Below are the code and all the weights of a small trained network. Each question names an input and a target symbol and asks about switching units off, where a switched-off unit gives its printed mean instead of its output.

import numpy as np


def w(rows, s, z=0):
    codes = np.array(rows[::2]) - 128.0
    scale = np.full(codes.shape[1], s)
    scale[-1] = z or s
    return codes * scale


def f(y):
    return np.maximum(y, 0)


def softmax(a):
    e = np.exp(a - a.max(-1, keepdims=True))
    return e / e.sum(-1, keepdims=True)


def log_softmax(a):
    a = a - a.max(-1, keepdims=True)
    return a - np.log(np.exp(a).sum(-1, keepdims=True))


def net(x, mask):
    ids = ['αβγπσφψω'.index(c) for c in x.split()]
    T = len(ids)
    res = E[ids] + P[:T]
    u = 0
    for l in range(2):
        r = res
        for j in range(2):
            rows = slice(3 * j, 3 * j + 3)
            q, k, v = (r @ M[l][rows].T for M in (Q, K, V))
            z = softmax(np.where(np.tri(T) > 0, q @ k.T / 3**0.5, -1e9)) @ v
            o = O[l][rows]
            res = res + np.where(mask[u + j], z, o[:, -1]) @ o[:, :-1]
        u += 2
        y = f(res @ A[l][:, :-1].T + A[l][:, -1])
        res = res + np.where(mask[u : u + 12], y, B[l][:, -1]) @ B[l][:, :-1]
        u += 12
    return log_softmax(res[-1] @ U[:, :-1].T + U[:, -1])


Q, K, V, O, A, B = {}, {}, {}, {}, {}, {}
E = w([
[189,76,82,192,176,201,188],'α',
[148,186,54,141,131,203,122],'β',
[142,74,165,135,138,108,156],'γ',
[92,148,68,119,155,77,102],'π',
[139,133,103,86,154,70,165],'σ',
[150,251,134,217,105,122,158],'φ',
[244,166,125,131,152,176,105],'ψ',
[178,127,172,67,67,111,178],'ω',
],0.015)
P = w([
[26,108,208,183,202,208,104],'0',
[50,137,156,149,207,192,219],'1',
[65,117,158,151,177,157,185],'2',
[92,112,150,142,132,143,152],'3',
[158,132,151,152,124,142,40],'4',
[168,123,121,138,135,116,108],'5',
[177,114,100,132,124,97,129],'6',
[184,94,76,127,99,84,166],'7',
[204,91,82,133,61,76,120],'8',
[209,97,50,90,63,81,156],'9',
[212,100,26,78,50,87,153],'10',
[224,95,1,56,59,81,182],'11',
],0.0092)
Q[0] = w([
[230,172,51,201,152,203,128],'0.h1',
[79,89,92,152,85,94,135],'0.h1',
[177,138,85,174,105,142,224],'0.h1',
[102,121,142,83,112,95,199],'0.h2',
[52,125,245,89,164,78,56],'0.h2',
[203,157,172,132,97,102,5],'0.h2',
],0.011)
K[0] = w([
[197,159,51,56,90,56,139],'0.h1',
[140,83,122,161,183,124,71],'0.h1',
[195,132,99,144,50,93,81],'0.h1',
[89,108,117,165,144,134,81],'0.h2',
[53,162,165,97,153,228,144],'0.h2',
[117,151,103,92,182,129,247],'0.h2',
],0.011)
V[0] = w([
[102,153,57,124,130,155,57],'0.h1',
[147,55,193,181,137,104,116],'0.h1',
[224,118,157,96,108,111,140],'0.h1',
[86,49,196,254,104,101,83],'0.h2',
[174,105,133,154,127,72,228],'0.h2',
[140,179,134,170,125,145,197],'0.h2',
],0.0078)
O[0] = w([
[164,46,52,179,70,130,114,65],'0.h1',
[84,157,139,8,222,110,80,83],'0.h1',
[185,177,189,88,148,234,149,230],'0.h1',
[121,95,76,37,58,160,2,39],'0.h2',
[129,201,28,50,213,93,188,251],'0.h2',
[99,165,114,72,134,168,213,238],'0.h2',
],0.0057,0.0029)
A[0] = w([
[146,118,100,111,60,120,121,119],'0.n1',
[117,152,80,145,106,93,116,92],'0.n2',
[159,95,108,106,133,44,68,194],'0.n3',
[127,143,132,184,149,224,164,100],'0.n4',
[150,32,220,66,137,41,114,72],'0.n5',
[107,88,96,159,176,2,132,153],'0.n6',
[69,105,70,186,204,180,154,3],'0.n7',
[133,121,7,156,151,72,120,104],'0.n8',
[113,195,121,175,117,62,117,97],'0.n9',
[84,134,133,108,129,64,198,90],'0.n10',
[119,113,179,75,115,100,174,154],'0.n11',
[105,152,21,183,172,132,41,139],'0.n12',
],0.0073,0.0042)
B[0] = w([
[137,85,112,113,122,105,103,165],'0.n1',
[173,139,154,124,101,116,149,154],'0.n2',
[178,110,139,94,255,143,141,185],'0.n3',
[152,201,92,164,148,224,86,254],'0.n4',
[124,196,85,85,132,134,192,183],'0.n5',
[124,125,211,165,238,116,136,204],'0.n6',
[96,163,95,35,128,212,167,174],'0.n7',
[148,55,135,128,75,113,153,224],'0.n8',
[124,236,150,104,67,136,156,166],'0.n9',
[88,147,139,173,159,84,122,208],'0.n10',
[78,80,118,138,151,75,167,237],'0.n11',
[111,62,171,82,134,206,227,200],'0.n12',
],0.0067,0.0042)
Q[1] = w([
[234,176,153,138,173,172,178],'1.h1',
[176,186,201,122,130,105,67],'1.h1',
[53,53,167,77,118,74,140],'1.h1',
[96,76,163,124,85,84,1],'1.h2',
[117,127,237,53,184,113,134],'1.h2',
[19,100,174,131,102,57,133],'1.h2',
],0.0097)
K[1] = w([
[254,132,87,99,106,107,175],'1.h1',
[108,113,92,36,84,170,182],'1.h1',
[44,103,141,175,190,188,40],'1.h1',
[24,114,73,145,148,203,166],'1.h2',
[25,174,197,155,91,93,95],'1.h2',
[58,103,189,164,148,199,42],'1.h2',
],0.0086)
V[1] = w([
[113,209,251,110,156,63,134],'1.h1',
[125,197,168,108,36,155,166],'1.h1',
[172,191,59,170,69,94,37],'1.h1',
[48,172,125,137,67,117,152],'1.h2',
[80,169,88,231,210,96,68],'1.h2',
[150,88,152,137,124,255,104],'1.h2',
],0.0081)
O[1] = w([
[139,192,206,98,131,69,125,135],'1.h1',
[82,77,186,107,119,109,178,200],'1.h1',
[124,113,167,75,89,234,205,1],'1.h1',
[69,68,64,130,134,104,164,113],'1.h2',
[170,158,50,77,30,180,233,23],'1.h2',
[254,86,198,98,169,130,146,116],'1.h2',
],0.0085,0.0065)
A[1] = w([
[162,137,255,125,142,124,112,180],'1.n1',
[156,15,59,148,82,60,194,149],'1.n2',
[51,141,142,172,48,164,127,97],'1.n3',
[63,154,212,153,161,64,143,3],'1.n4',
[99,156,113,86,85,67,158,243],'1.n5',
[84,194,185,162,65,154,129,30],'1.n6',
[113,123,29,131,84,134,49,103],'1.n7',
[136,49,178,219,75,48,85,212],'1.n8',
[138,57,136,81,71,175,121,205],'1.n9',
[49,76,107,161,153,72,168,81],'1.n10',
[92,51,125,81,157,57,87,94],'1.n11',
[171,216,113,135,126,78,135,151],'1.n12',
],0.0081,0.0032)
B[1] = w([
[85,132,46,151,123,114,175,220],'1.n1',
[63,62,164,152,87,160,25,210],'1.n2',
[113,77,122,79,186,29,191,145],'1.n3',
[182,104,139,87,71,213,166,255],'1.n4',
[74,140,184,144,190,180,40,210],'1.n5',
[177,57,71,97,126,94,82,156],'1.n6',
[113,105,54,191,65,63,198,143],'1.n7',
[248,165,135,157,116,3,152,199],'1.n8',
[97,167,106,147,212,94,172,162],'1.n9',
[177,176,176,167,15,184,128,231],'1.n10',
[150,163,57,34,87,253,164,226],'1.n11',
[94,98,138,125,171,177,88,225],'1.n12',
],0.0066,0.0096)
U = w([
[115,125,1,138,67,137,133,92],'α',
[92,59,128,132,99,208,89,24],'β',
[214,195,122,129,59,201,147,32],'γ',
[164,93,66,121,135,46,113,155],'π',
[43,201,181,252,178,120,103,199],'σ',
[72,70,104,99,171,40,233,251],'φ',
[150,80,148,205,71,103,115,167],'ψ',
[127,76,40,18,151,122,82,115],'ω',
],0.0052,0.0029)

Each question gives the input, a string of symbols that net reads in full, and the target symbol t.
The units are the heads (3 rows each of Q, K, V and O) and the neurons (one row each of A and B). Each row of codes is followed by its name. A weight is (code - 128) times the scale printed after its matrix; where a second scale follows, it is the last column's (O, A, B and U).
mask holds one flag per unit, layer by layer, with each layer's heads first. A switched-off unit (its flag False) gives its mean, the last column of its rows in O or B, instead of its output. The means were averaged over made-up inputs and are rounded, as every weight is.
A unit's drop is (log p(t) with every unit on - log p(t) with that unit switched off) / (log p(t) with every unit on - log p(t) with every unit switched off).
The circuit of an input: a set's keep is (log p(t) with only the set's units on - log p(t) with every unit switched off) / (log p(t) with every unit on - log p(t) with every unit switched off). Starting from the 12 units with the biggest drops (on a tie, the unit counted first), units are removed one at a time, each time the one whose removal leaves the highest keep (on an exact tie, the one counted first), for as long as the keep stays at least 0.8.
units of the circuit, in order: the units of the circuit, biggest drop first
k most important neurons: the k neurons with the biggest drops, biggest first
top k neurons in layer l: the k neurons of layer l with the biggest drops, biggest first
which heads matter: for each layer, one digit per head in row order, 1 if its drop is at least 0.15 and else 0, layers parted by /
input ψ ω β β β α, target β: units of the circuit, in order => 1.h1; 0.h1; 1.n2
input β γ γ σ β, target α: units of the circuit, in order => 1.h2; 0.h1; 1.n7
input π σ α α α β β α, target β: 3 most important neurons => 1.n2; 0.n4; 0.n7
input α β β σ, target α: top 2 neurons in layer 1 => 1.n7; 1.n11
input γ ω γ ω ω φ β β γ β, target π: 2 most important neurons => 0.n12; 1.n8
input σ ψ β α, target γ: units of the circuit, in order => 1.h2
input φ π γ γ γ σ, target ω: which heads matter => 11 / 10
input σ ω β α π α β β α α σ σ, target α: units of the circuit, in order => 1.h1; 0.h1
input ψ φ α ω, target φ: top 2 neurons in layer 1 => 1.n10; 1.n9
input ω ω γ π γ π β, target ψ: top 2 neurons in layer 0 => 0.n12; 0.n8
input φ γ β γ ω π α ω σ ω π, target γ: 4 most important neurons => 1.n10; 1.n11; 0.n6; 1.n4
input γ α ψ π, target ω: units of the circuit, in order => 0.h2; 0.h1; 1.n11
input σ β β β φ ω ω ω ω σ π, target γ: 2 most important neurons => 1.n10; 1.n4
input σ π σ σ ω γ σ, target σ: units of the circuit, in order => 1.h2; 1.h1; 0.n6
input ω σ ω ω φ γ, target γ: units of the circuit, in order => 1.n4; 1.h1; 1.n11; 0.h1
input π ψ π φ, target γ: units of the circuit, in order => 1.h2
input σ β γ ψ γ ω ω σ α σ ω φ, target σ: 2 most important neurons => 0.n4; 1.n11
input β β σ γ β σ β γ σ, target σ: 2 most important neurons => 0.n6; 1.n4
input ψ ψ π, target φ: which heads matter => 00 / 01
input γ ω ω, target ω: top 2 neurons in layer 1 => 1.n11; 1.n10
input π σ φ ω, target π: 3 most important neurons => 0.n12; 0.n6; 1.n8
input φ σ ψ π, target β: which heads matter => 11 / 01
input β β ω φ σ ω ψ, target σ: which heads matter => 10 / 01
input ω ω β β γ π σ φ β, target φ: which heads matter => 00 / 10
